Here is a tiny trained network, its code and every weight. The questions are about switching its units off for an input and a class, where a switched-off unit gives its printed mean instead of its output.

import numpy as np


def w(rows, s, z=0):
    codes = np.array(rows[::2]) - 128.0
    scale = np.full(codes.shape[1], s)
    scale[-1] = z or s
    return codes * scale


def f(y):
    return np.maximum(y, 0)


def log_softmax(a):
    a = a - a.max(-1, keepdims=True)
    return a - np.log(np.exp(a).sum(-1, keepdims=True))


def net(x, mask):
    res = np.array(x, float).reshape(1, 5) / 4 @ E
    y = f(res @ A[0][:, :-1].T + A[0][:, -1])
    res = res + np.where(mask, y, B[0][:, -1]) @ B[0][:, :-1]
    return log_softmax(res[-1] @ U[:, :-1].T + U[:, -1])


A, B = {}, {}
E = w([
[24,209,118,102,32,1,178,164],'x0',
[9,151,196,112,119,190,61,125],'x1',
[167,133,212,180,144,34,41,142],'x2',
[129,161,76,54,238,89,54,215],'x3',
[129,130,131,123,129,125,132,129],'x4',
],0.0095)
A[0] = w([
[89,183,92,71,242,93,123,254,104],'neuron 1',
[15,155,205,120,118,162,104,153,87],'neuron 2',
[164,188,237,187,122,62,75,176,66],'neuron 3',
[210,106,47,168,103,25,218,174,146],'neuron 4',
[78,151,86,75,129,178,196,160,57],'neuron 5',
[85,123,139,105,26,48,140,23,112],'neuron 6',
[85,173,91,80,53,49,132,184,3],'neuron 7',
],0.0089,0.0041)
B[0] = w([
[123,87,190,185,61,135,215,16,247],'neuron 1',
[149,186,197,103,226,109,191,131,209],'neuron 2',
[189,184,20,110,88,118,155,119,217],'neuron 3',
[96,163,200,70,181,160,185,155,247],'neuron 4',
[197,201,68,110,74,147,130,115,185],'neuron 5',
[112,75,127,128,129,194,158,50,221],'neuron 6',
[140,57,104,121,199,188,2,52,208],'neuron 7',
],0.01,0.012)
U = w([
[167,35,105,106,192,182,53,83,119],'0',
[110,94,169,206,51,133,191,91,113],'1',
[116,201,185,73,202,134,161,155,104],'2',
[190,247,14,76,45,137,124,107,117],'3',
[115,124,116,134,136,137,141,114,247],'4',
[80,120,135,104,94,118,118,130,142],'5',
[67,121,97,169,151,87,111,184,94],'6',
[65,122,94,106,135,147,82,221,99],'7',
],0.012,0.014)

Each question gives the input, the list of numbers given to net, and the class t.
The units are the neurons (one row each of A and B). Each row of codes is followed by its name. A weight is (code - 128) times the scale printed after its matrix; where a second scale follows, it is the last column's (A, B and U).
mask holds one flag per neuron, in row order. A switched-off neuron (its flag False) gives its mean, the last column of its row in B, instead of its output. The means were averaged over made-up inputs and are rounded, as every weight is.
A unit's drop is (log p(t) with every unit on - log p(t) with that unit switched off) / (log p(t) with every unit on - log p(t) with every unit switched off).
The circuit of an input: a set's keep is (log p(t) with only the set's units on - log p(t) with every unit switched off) / (log p(t) with every unit on - log p(t) with every unit switched off). Starting from all 7 units, units are removed one at a time, each time the one whose removal leaves the highest keep (on an exact tie, the one counted first), for as long as the keep stays at least 0.8.
units of the circuit, in order: the units of the circuit, biggest drop first
unit that matters most: the unit with the biggest drop
k most important neurons: the k neurons with the biggest drops, biggest first
drop of u: that unit's drop, to one decimal
input [0,-3,5,-5,-7], class 4: 2 most important neurons	neuron 1; neuron 5
input [-1,3,8,5,3], class 3: unit that matters most	neuron 3
input [7,5,3,-6,7], class 0: units of the circuit, in order	neuron 7; neuron 1
input [6,8,-3,-4,6], class 2: 2 most important neurons	neuron 2; neuron 1
input [7,-8,-6,5,4], class 2: 2 most important neurons	neuron 4; neuron 3
input [7,-5,2,-4,-2], class 0: 2 most important neurons	neuron 7; neuron 6
input [-2,-2,4,-1,-4], class 3: units of the circuit, in order	neuron 1; neuron 7; neuron 2
input [7,2,-6,2,3], class 0: 3 most important neurons	neuron 7; neuron 3; neuron 6
input [8,0,-2,-7,8], class 0: 3 most important neurons	neuron 7; neuron 1; neuron 6
input [-7,-7,4,8,1], class 1: units of the circuit, in order	neuron 1; neuron 7
input [-5,7,-1,6,5], class 2: 2 most important neurons	neuron 2; neuron 7
input [0,2,4,-2,-2], class 3: 3 most important neurons	neuron 1; neuron 3; neuron 4
input [0,-6,2,-2,-6], class 2: 2 most important neurons	neuron 4; neuron 1
input [3,4,0,-2,1], class 2: unit that matters most	neuron 2
input [-4,1,-2,5,-7], class 4: 2 most important neurons	neuron 7; neuron 6
input [-1,-8,-2,-6,3], class 2: 2 most important neurons	neuron 4; neuron 1
input [-4,3,-5,1,5], class 3: units of the circuit, in order	neuron 7; neuron 5
input [3,-8,-8,-3,-2], class 2: 2 most important neurons	neuron 4; neuron 3
input [-5,1,-7,1,7], class 3: 2 most important neurons	neuron 5; neuron 7
input [5,-7,5,0,6], class 2: unit that matters most	neuron 4
input [-3,2,-8,-5,6], class 3: drop of neuron 1	0.3
input [8,-6,-5,-1,6], class 0: drop of neuron 7	1.0
input [2,8,0,0,-8], class 2: drop of neuron 2	1.6
